Here is a tiny trained network, its code and every weight. The questions are about switching its units off for an input and a target symbol, where a switched-off unit gives its printed mean instead of its output.

import numpy as np


def w(rows, s, z=0):
    codes = np.array(rows[::2]) - 128.0
    scale = np.full(codes.shape[1], s)
    scale[-1] = z or s
    return codes * scale


def norm(h):
    return h / np.sqrt((h * h).mean(-1, keepdims=True) + 1e-5)


def f(y):
    return np.maximum(y, 0)


def softmax(a):
    e = np.exp(a - a.max(-1, keepdims=True))
    return e / e.sum(-1, keepdims=True)


def log_softmax(a):
    a = a - a.max(-1, keepdims=True)
    return a - np.log(np.exp(a).sum(-1, keepdims=True))


def net(x, mask):
    ids = ['ΓΔΘΞΠΣΨεζηλμτ'.index(c) for c in x.split()]
    T = len(ids)
    res = E[ids] + P[:T]
    u = 0
    for l in range(3):
        q, k, v = (norm(res) @ M[l].T for M in (Q, K, V))
        z = softmax(np.where(np.tri(T) > 0, q @ k.T / 3**0.5, -1e9)) @ v
        res = res + np.where(mask[u], z, O[l][:, -1]) @ O[l][:, :-1]
        u += 1
        y = f(norm(res) @ A[l][:, :-1].T + A[l][:, -1])
        res = res + np.where(mask[u : u + 4], y, B[l][:, -1]) @ B[l][:, :-1]
        u += 4
    return log_softmax(norm(res)[-1] @ U[:, :-1].T + U[:, -1])


Q, K, V, O, A, B = {}, {}, {}, {}, {}, {}
E = w([
[146,252,80,145],'Γ',
[113,175,147,94],'Δ',
[110,171,107,73],'Θ',
[205,179,105,148],'Ξ',
[102,130,181,188],'Π',
[223,119,107,162],'Σ',
[148,147,123,220],'Ψ',
[103,159,152,128],'ε',
[180,192,97,58],'ζ',
[127,107,107,137],'η',
[75,166,98,131],'λ',
[135,131,113,243],'μ',
[101,232,132,131],'τ',
],0.026)
P = w([
[226,1,196,94],'0',
[187,170,73,126],'1',
[174,168,41,151],'2',
[155,169,71,167],'3',
[139,170,62,166],'4',
[156,182,55,157],'5',
[126,187,95,156],'6',
[109,190,111,167],'7',
[106,180,111,152],'8',
[103,192,123,142],'9',
[114,193,114,131],'10',
[107,195,103,142],'11',
],0.0081)
Q[0] = w([
[197,123,122,232],'L0H0',
[181,166,251,152],'L0H0',
[83,1,125,165],'L0H0',
],0.0063)
K[0] = w([
[178,125,138,91],'L0H0',
[142,183,159,112],'L0H0',
[202,255,113,165],'L0H0',
],0.0098)
V[0] = w([
[180,175,141,190],'L0H0',
[92,255,86,56],'L0H0',
[252,186,18,157],'L0H0',
],0.0069)
O[0] = w([
[219,81,2,114,162],'L0H0',
[206,54,46,154,136],'L0H0',
[3,56,50,118,254],'L0H0',
],0.0091,0.0089)
A[0] = w([
[59,165,162,106,86],'L0N0',
[155,91,125,182,5],'L0N1',
[147,124,136,255,6],'L0N2',
[132,121,128,127,35],'L0N3',
],0.0086,0.0021)
B[0] = w([
[42,168,142,188,219],'L0N0',
[74,127,173,130,186],'L0N1',
[100,254,148,100,252],'L0N2',
[183,142,183,105,128],'L0N3',
],0.0097,0.0016)
Q[1] = w([
[227,146,186,181],'L1H0',
[152,115,58,115],'L1H0',
[195,52,249,100],'L1H0',
],0.011)
K[1] = w([
[69,122,100,101],'L1H0',
[114,89,154,127],'L1H0',
[111,214,4,141],'L1H0',
],0.013)
V[1] = w([
[253,105,163,117],'L1H0',
[128,28,110,161],'L1H0',
[152,155,105,173],'L1H0',
],0.012)
O[1] = w([
[116,175,254,96,9],'L1H0',
[250,184,70,49,250],'L1H0',
[199,142,160,218,79],'L1H0',
],0.0095,0.0014)
A[1] = w([
[79,90,179,149,2],'L1N0',
[216,88,190,158,31],'L1N1',
[214,116,255,106,117],'L1N2',
[102,4,230,236,112],'L1N3',
],0.009,0.005)
B[1] = w([
[116,43,177,32,161],'L1N0',
[109,208,55,37,137],'L1N1',
[2,195,174,175,172],'L1N2',
[158,46,199,194,249],'L1N3',
],0.009,0.0016)
Q[2] = w([
[82,66,84,144],'L2H0',
[51,54,250,143],'L2H0',
[137,42,165,106],'L2H0',
],0.013)
K[2] = w([
[107,153,40,73],'L2H0',
[81,98,1,141],'L2H0',
[112,203,23,204],'L2H0',
],0.0098)
V[2] = w([
[112,63,147,67],'L2H0',
[39,165,200,8],'L2H0',
[3,230,103,207],'L2H0',
],0.0076)
O[2] = w([
[154,73,75,154,122],'L2H0',
[66,84,32,63,138],'L2H0',
[71,255,146,135,251],'L2H0',
],0.0079,0.0011)
A[2] = w([
[78,227,92,174,148],'L2N0',
[69,106,115,233,140],'L2N1',
[152,2,126,137,253],'L2N2',
[57,33,130,118,43],'L2N3',
],0.0097,0.0044)
B[2] = w([
[202,70,149,108,255],'L2N0',
[118,25,230,153,212],'L2N1',
[194,2,214,46,206],'L2N2',
[109,145,52,71,159],'L2N3',
],0.0087,0.0075)
U = w([
[131,222,74,181,131],'Γ',
[121,153,181,104,255],'Δ',
[84,134,109,72,74],'Θ',
[245,125,85,180,129],'Ξ',
[160,119,184,169,175],'Π',
[236,87,132,122,122],'Σ',
[156,126,120,244,94],'Ψ',
[143,137,167,143,189],'ε',
[168,171,120,29,114],'ζ',
[135,3,117,61,140],'η',
[53,112,37,170,104],'λ',
[142,110,110,249,53],'μ',
[134,156,148,151,151],'τ',
],0.013,0.0049)

Each question gives the input, a string of symbols that net reads in full, and the target symbol t.
The units are the heads (3 rows each of Q, K, V and O) and the neurons (one row each of A and B). Each row of codes is followed by its name. A weight is (code - 128) times the scale printed after its matrix; where a second scale follows, it is the last column's (O, A, B and U).
mask holds one flag per unit, layer by layer, with each layer's heads first. A switched-off unit (its flag False) gives its mean, the last column of its rows in O or B, instead of its output. The means were averaged over made-up inputs and are rounded, as every weight is.
A unit's drop is (log p(t) with every unit on - log p(t) with that unit switched off) / (log p(t) with every unit on - log p(t) with every unit switched off).
The circuit of an input: a set's keep is (log p(t) with only the set's units on - log p(t) with every unit switched off) / (log p(t) with every unit on - log p(t) with every unit switched off). Starting from the 12 units with the biggest drops (on a tie, the unit counted first), units are removed one at a time, each time the one whose removal leaves the highest keep (on an exact tie, the one counted first), for as long as the keep stays at least 0.8.
circuit, biggest first: the units of the circuit, biggest drop first
unit that matters most: the unit with the biggest drop
top k neurons: the k neurons with the biggest drops, biggest first
k most important neurons of layer l: the k neurons of layer l with the biggest drops, biggest first
drop of u: that unit's drop, to one decimal
input Δ η Π Ξ η Γ Ψ ε, target Δ: unit that matters most : L0H0
input η ζ Ξ Γ η η η η Ξ Γ η Θ, target λ: circuit, biggest first : L0H0, L1H0, L0N0
input ζ η Π Γ η Ξ, target η: top 2 neurons : L2N2, L0N2
input Γ Δ Ξ Γ, target Ξ: circuit, biggest first : L0H0, L2H0
input Δ η Γ λ η ε Σ ζ λ η Γ Δ, target Δ: circuit, biggest first : L0H0, L1H0
input η η Θ Γ Π, target λ: circuit, biggest first : L0H0, L2H0
input Γ Δ Σ Ξ ε, target Ξ: circuit, biggest first : L0H0, L1H0
input Γ Ξ ζ, target Ξ: circuit, biggest first : L1H0, L2H0, L0H0
input Γ Ξ Π ε Π Θ η μ Ξ η Ψ, target Ξ: circuit, biggest first : L0H0, L1H0
input η μ η η η ζ Δ, target λ: 2 most important neurons of layer 0 : L0N0, L0N2
input η λ τ ζ η ε μ μ Γ τ, target λ: top 2 neurons : L1N0, L0N2
input η η Θ, target λ: top 3 neurons : L0N0, L2N2, L1N0
input η μ η Γ ε, target λ: top 2 neurons : L2N2, L0N2
input Σ ζ η Γ Γ η Θ λ Δ Σ λ, target ζ: circuit, biggest first : L1H0
input Γ Γ Ξ Ξ ε Σ η Ξ η Δ λ, target Ξ: circuit, biggest first : L1H0, L0H0, L2H0
input ζ Δ Σ Ξ, target η: circuit, biggest first : L2H0, L1H0
input η μ Ξ η η Γ η η Ψ η Δ Ψ, target λ: top 3 neurons : L0N2, L2N2, L1N0
input η ζ η ε η Ξ η Σ, target λ: top 2 neurons : L0N0, L0N2
input ζ λ η Γ Ψ Γ η Γ Ψ, target η: circuit, biggest first : L2H0, L1H0, L2N2
input Γ Ψ Ξ η η ζ Ξ ε μ η η Γ, target Ξ: circuit, biggest first : L1H0
input η η ζ Γ Ψ, target λ: circuit, biggest first : L0H0, L2H0
input η Γ η η η ε, target λ: circuit, biggest first : L0H0, L1H0, L0N0
input η η Γ Π η Θ μ η η η, target λ: top 2 neurons : L2N2, L1N3
input Γ Γ η ζ η η η ε, target Ξ: drop of L0H0 : 0.2
input η ζ τ η λ Θ Γ, target λ: drop of L2H0 : 0.7
input Γ Ξ Γ Ξ Γ Δ, target Ξ: drop of L0N0 : 0.0
input η τ η η Ξ η η η η ε η τ, target λ: drop of L2N0 : 0.1
